[104 115 100 114 148 144 108] value 114, 148

[134 122 125 112 153 152 141] value 112, 153

[124 115 101 118 103] value 101, 124

[[129 145 132 112 122 148 103]
 [134 143 137 129 157 123 133]
 [128 137 112 129 117 140 148]] value 129, 157

[126 105 130 107 153] value 130, 153

[119 101 138 129 121] value 138, 138

[101 135 116 149 137] value 116, 149

[[149 120 140 123 134 116 137]
 [122 112 135 136 107 133 115]
 [131 132 133 131 131 129 125]] value 136, 149
---
[[129 125 125 132 124]
 [108 123 123 133 124]
 [127 102 102 154 102]] --> 123

[[125 103 107 153 118]
 [142 129 132 131 146]] --> 129

[[117 136 106 105 122 138]
 [148 122 146 141 123 123]
 [148 137 146 145 103 145]] --> 122

[[127 141 138 131]
 [117 134 156 123]] --> 134

[[106  99 136 108]
 [156 141 127 129]] --> 141

[[131 139 151 121]
 [132 140 154 116]
 [131 141 158 122]] --> 140
---
[[121 101 140 119 120]
 [117 117 137 119 123]
 [103 143 135 138 125]] result: 121, 125

[122 140 155 154] result: 122, 154

[123 153 148 136 151] result: 123, 151

[[149 135 117 150 138]
 [124 114 144 121 101]
 [130 124 114 135 128]] result: 149, 128

[129 135  99 134 133 144 124] result: 129, 124

[[133 124 152 115]
 [138 107 151 105]] result: 133, 105

[126 149 133 106 128 123] result: 126, 123

[126 129 157 133] result: 126, 133

[[106 115 129 113]
 [124 131 118 111]
 [147 119 130 106]] result: 106, 106
---
[105 142 134 140 131 134] value 131
[135 134 150 135 109 121] value 109
[110 129 137 139 106 126] value 106
[103 124 107 126 138 124] value 138
[148 110 133 136 142 154] value 142
[130 129 127 156 122 112] value 122
[111 125 107 133 130 153] value 130
[131 133 150 130 135 138] value 135
[126 147 107 110 126 139] value 126
[121 112 123 128 153 151] value 153
---
[[137 121 132 154 129 122 128]
 [135 134 116 109 141 115 154]] => 134

[[100  99 133 136  99 157]
 [155 156 123 120 156  99]
 [156 157 123 120 157  98]] => 156

[[150 134 131 110 111 136]
 [122 128 121 129 129 129]] => 128

[[130 108 101 129 143]
 [133 137 119 124 110]] => 137

[[123 122 133 142 118]
 [130 131 133 128 105]] => 131

[[146 140 109 120 134 134]
 [152 148 100 115 139 139]
 [108 110 150 142 117 122]] => 148

[[111 107 152 150 105]
 [114 105 149 152 106]] => 105
---
[150 153 130 155 140 122] 150
[155 138 138  98] 155
[100 137 100 145 144 108] 100
[144 102 107 136 128 114 111] 144
[116 136 121 105] 116
[139 126 116 148 149 106] 139
[144 113 122 127 154 101] 144
---
[109 129 104 124 126 116] => 109, 116

[[145 157 143 148]
 [136 144 149 151]
 [128 141 135 127]] => 145, 127

[146 114 138 115 103] => 146, 103

[151 154 148 109 149] => 151, 149

[134 126 152 132 115 119 147] => 134, 147

[133 121 120 130 156 131] => 133, 131

[[106 138 132 153]
 [102 156 111 149]
 [125 154 146 149]] => 106, 149

[119 105 140 130] => 119, 130
---
[[151 128 154 130]
 [150 138 147 131]
 [151 124 153 127]] ans = 154

[[115 112 133 121 152]
 [124 131 114 119 128]
 [119 117 123 119 140]] ans = 133

[[113 151 144 135]
 [130 123 125 153]
 [109 138 148 114]] ans = 144

[[138 116 128 114 133 145 109]
 [130 119 124 127 130 141 122]
 [141 134 151 110 125 152 119]] ans = 128

[[109 123 137 121]
 [153 125 138 129]
 [106 123 126 139]] ans = 137

[[143 132 111 106 130 134 128]
 [143 132 112 107 132 135 129]
 [151 131 107 106 133 134 130]] ans = 111

[[128 111 154 146 129 132]
 [130 123 133 127 137 125]
 [131 119 143 137 136 121]] ans = 154

[[131 101 133 125 132 141]
 [120 136 128 125 130 123]
 [121 126 127 126 132 117]] ans = 133
---
Input: [142 133 116 113 101 139 128]
Output: 128

Input:
[[127 130 128 123 134 147 129]
 [149 126 133 132 113 127 137]
 [142 141 112 127 144 149 141]]
Output: 129

Input: [131 119 100 123]
Output: 123

Input: [116 106 127 122 153 149]
Output: 149

Input: [138 132 107 143 132 129 118]
Output: 118

Input: [152 146 130 131 138 118]
Output: 118

Input: [121 154 157 140 122 129]
Output: 129
---
[[128, 126, 133, 126], [127, 139, 99, 143]] out 128
[[135, 122, 116, 130, 132], [136, 115, 144, 127, 99]] out 135
[[137, 118, 99, 138, 137, 135, 152], [147, 148, 127, 111, 126, 99, 126]] out 137
[[117, 108, 153, 124, 131], [133, 139, 124, 134, 124]] out 117
[[140, 122, 139, 121], [132, 127, 149, 150]] out 140
[[145, 137, 102, 158], [120, 122, 121, 124]] out 145
---
[[116 120 126 124 121]
 [150 141 118 142 140]
 [129 127 129 126 128]] ⇒ 128

[[132 126 150 119]
 [149 131 137 147]
 [139 131 123 122]] ⇒ 122

[[134 137 139 138 135]
 [139 153 133 140 137]
 [140 137 136 138 141]] ⇒ 141

[[131  99 112 119 109]
 [125 106 105 125 106]
 [124 105 104 139 111]] ⇒ 111

[[130 107 138 129 143 121]
 [110 106 104 114 120 134]
 [105 122 142 126 149 123]] ⇒ 123

[[114 101 115 113 124]
 [113 132 105 146 127]
 [148 100 129 125 154]] ⇒ 154

[[144 151 145 145 147 104 144]
 [144 124 143 145 123 129 145]
 [114 123 114 114 125 140 114]] ⇒ 114
---
132  124  138  113  126
128  132  140  102  123
131  123  135  115  123
>> 132

142  111  137  155  156  148
122  136  145  119  119  118
>> 136

114  147  132  118  143  153  126
122  114  139  134  126  105  114
148  140  102  108  107  155  131
>> 114

133  123  136   99  122
125  119  120  113  138
108  134  136  148  118
>> 119

119  101  115  134  129  125
146  150  145  112  135  133
>> 150

151  115  136  149  148  149
115  138  116  129  113  106
126  137  117  115  147  130
>> 138

 98  158  117  126  143  113  113
156  100  141  143  116  140   98
>> 100

137  134  131  137  119  106  109
124  129  117  131  124  124  137
126  128  127  127  129  126  127
>> 129
